Below is a small trained network, with its code and all its weights. Each question gives an input and a class and asks what happens when units are switched off, that is, made to give their printed mean instead of their output.

import numpy as np


def w(rows, s, z=0):
    codes = np.array(rows[::2]) - 128.0
    scale = np.full(codes.shape[1], s)
    scale[-1] = z or s
    return codes * scale


def norm(h):
    return h / np.sqrt((h * h).mean(-1, keepdims=True) + 1e-5)


def f(y):
    return np.maximum(y, 0)


def log_softmax(a):
    a = a - a.max(-1, keepdims=True)
    return a - np.log(np.exp(a).sum(-1, keepdims=True))


def net(x, mask):
    res = np.array(x, float).reshape(1, 3) / 4 @ E
    u = 0
    for l in range(3):
        y = f(norm(res) @ A[l][:, :-1].T + A[l][:, -1])
        res = res + np.where(mask[u : u + 7], y, B[l][:, -1]) @ B[l][:, :-1]
        u += 7
    return log_softmax(norm(res)[-1] @ U[:, :-1].T + U[:, -1])


A, B = {}, {}
E = w([
[107,59,122],'x0',
[105,110,254],'x1',
[49,163,142],'x2',
],0.007)
A[0] = w([
[100,19,149,60],'L0N1',
[163,213,110,149],'L0N2',
[18,119,116,3],'L0N3',
[237,83,68,120],'L0N4',
[63,33,46,114],'L0N5',
[6,171,63,183],'L0N6',
[45,142,114,35],'L0N7',
],0.012,0.0052)
B[0] = w([
[84,129,66,181],'L0N1',
[22,170,101,202],'L0N2',
[209,219,170,161],'L0N3',
[194,103,182,252],'L0N4',
[5,177,83,214],'L0N5',
[253,93,154,253],'L0N6',
[232,169,162,156],'L0N7',
],0.013,0.0062)
A[1] = w([
[151,209,4,119],'L1N1',
[53,104,198,59],'L1N2',
[115,233,129,98],'L1N3',
[197,146,28,56],'L1N4',
[164,51,70,254],'L1N5',
[153,132,60,47],'L1N6',
[133,116,134,74],'L1N7',
],0.012,0.0074)
B[1] = w([
[37,56,170,229],'L1N1',
[64,50,187,157],'L1N2',
[86,204,2,173],'L1N3',
[122,87,217,195],'L1N4',
[166,245,149,254],'L1N5',
[103,55,177,146],'L1N6',
[146,116,135,128],'L1N7',
],0.0089,0.0077)
A[2] = w([
[85,71,2,109],'L2N1',
[138,98,55,36],'L2N2',
[95,110,190,24],'L2N3',
[142,139,104,41],'L2N4',
[115,100,78,2],'L2N5',
[72,139,21,170],'L2N6',
[164,118,63,50],'L2N7',
],0.0097,0.0036)
B[2] = w([
[208,254,75,188],'L2N1',
[148,82,124,128],'L2N2',
[60,13,111,246],'L2N3',
[127,140,129,128],'L2N4',
[150,105,90,128],'L2N5',
[73,228,58,255],'L2N6',
[136,187,123,128],'L2N7',
],0.0082,0.0023)
U = w([
[253,198,197,182],'0',
[33,65,235,186],'1',
[24,191,15,213],'2',
[140,167,123,185],'3',
[186,59,39,2],'4',
[150,58,11,7],'5',
],0.012,0.0074)

Each question gives the input, the list of numbers given to net, and the class t.
The units are the neurons (one row each of A and B). Each row of codes is followed by its name. A weight is (code - 128) times the scale printed after its matrix; where a second scale follows, it is the last column's (A, B and U).
mask holds one flag per neuron, layer by layer. A switched-off neuron (its flag False) gives its mean, the last column of its row in B, instead of its output. The means were averaged over made-up inputs and are rounded, as every weight is.
A unit's drop is (log p(t) with every unit on - log p(t) with that unit switched off) / (log p(t) with every unit on - log p(t) with every unit switched off).
The circuit of an input: a set's keep is (log p(t) with only the set's units on - log p(t) with every unit switched off) / (log p(t) with every unit on - log p(t) with every unit switched off). Starting from the 12 units with the biggest drops (on a tie, the unit counted first), units are removed one at a time, each time the one whose removal leaves the highest keep (on an exact tie, the one counted first), for as long as the keep stays at least 0.8.
circuit, biggest first: the units of the circuit, biggest drop first
most important unit: the unit with the biggest drop
top k neurons: the k neurons with the biggest drops, biggest first
top k neurons in layer l: the k neurons of layer l with the biggest drops, biggest first
drop when u is switched off: that unit's drop, to one decimal
input [2,-6,6], class 0: most important unit -> L0N6
input [-6,5,8], class 0: circuit, biggest first -> [L0N5, L1N1]
input [3,-5,-4], class 1: top 2 neurons -> [L0N5, L0N6]
input [-7,3,-5], class 2: circuit, biggest first -> [L0N6, L1N3]
input [8,-8,4], class 1: top 4 neurons -> [L0N5, L0N6, L0N2, L1N4]
input [-5,4,-2], class 2: top 2 neurons -> [L0N6, L0N4]
input [0,-8,-1], class 1: top 2 neurons -> [L1N1, L0N5]
input [-5,4,1], class 2: top 3 neurons -> [L0N4, L0N6, L1N3]
input [6,-3,7], class 0: top 2 neurons -> [L0N6, L0N7]
input [-4,-8,-7], class 1: top 2 neurons -> [L0N6, L0N2]
input [-8,7,-6], class 2: top 2 neurons in layer 1 -> [L1N3, L1N4]
input [3,-6,-5], class 1: top 3 neurons -> [L0N5, L0N6, L0N4]
input [-3,-5,-2], class 1: top 2 neurons -> [L0N2, L1N1]
input [-5,-2,-2], class 2: most important unit -> L0N2
input [7,5,-1], class 2: top 3 neurons -> [L0N1, L0N4, L0N6]
input [-3,-7,5], class 1: top 3 neurons in layer 0 -> [L0N6, L0N2, L0N4]
input [8,-2,-6], class 2: top 3 neurons -> [L0N5, L0N6, L0N1]
input [-2,-7,7], class 0: top 3 neurons in layer 0 -> [L0N6, L0N7, L0N1]
input [8,6,-4], class 2: top 2 neurons in layer 1 -> [L1N4, L1N1]
input [-3,-7,7], class 0: top 3 neurons -> [L0N6, L0N7, L0N1]
input [-3,-3,5], class 0: circuit, biggest first -> [L0N6]
input [-2,-8,7], class 1: drop when L0N2 is switched off -> 0.8
input [4,-3,6], class 0: drop when L0N6 is switched off -> 1.0
input [-3,-6,-1], class 1: drop when L1N1 is switched off -> 0.5
input [-4,-3,6], class 0: drop when L1N7 is switched off -> 0.0
input [-5,-8,5], class 1: top 3 neurons in layer 0 -> [L0N6, L0N2, L0N5]
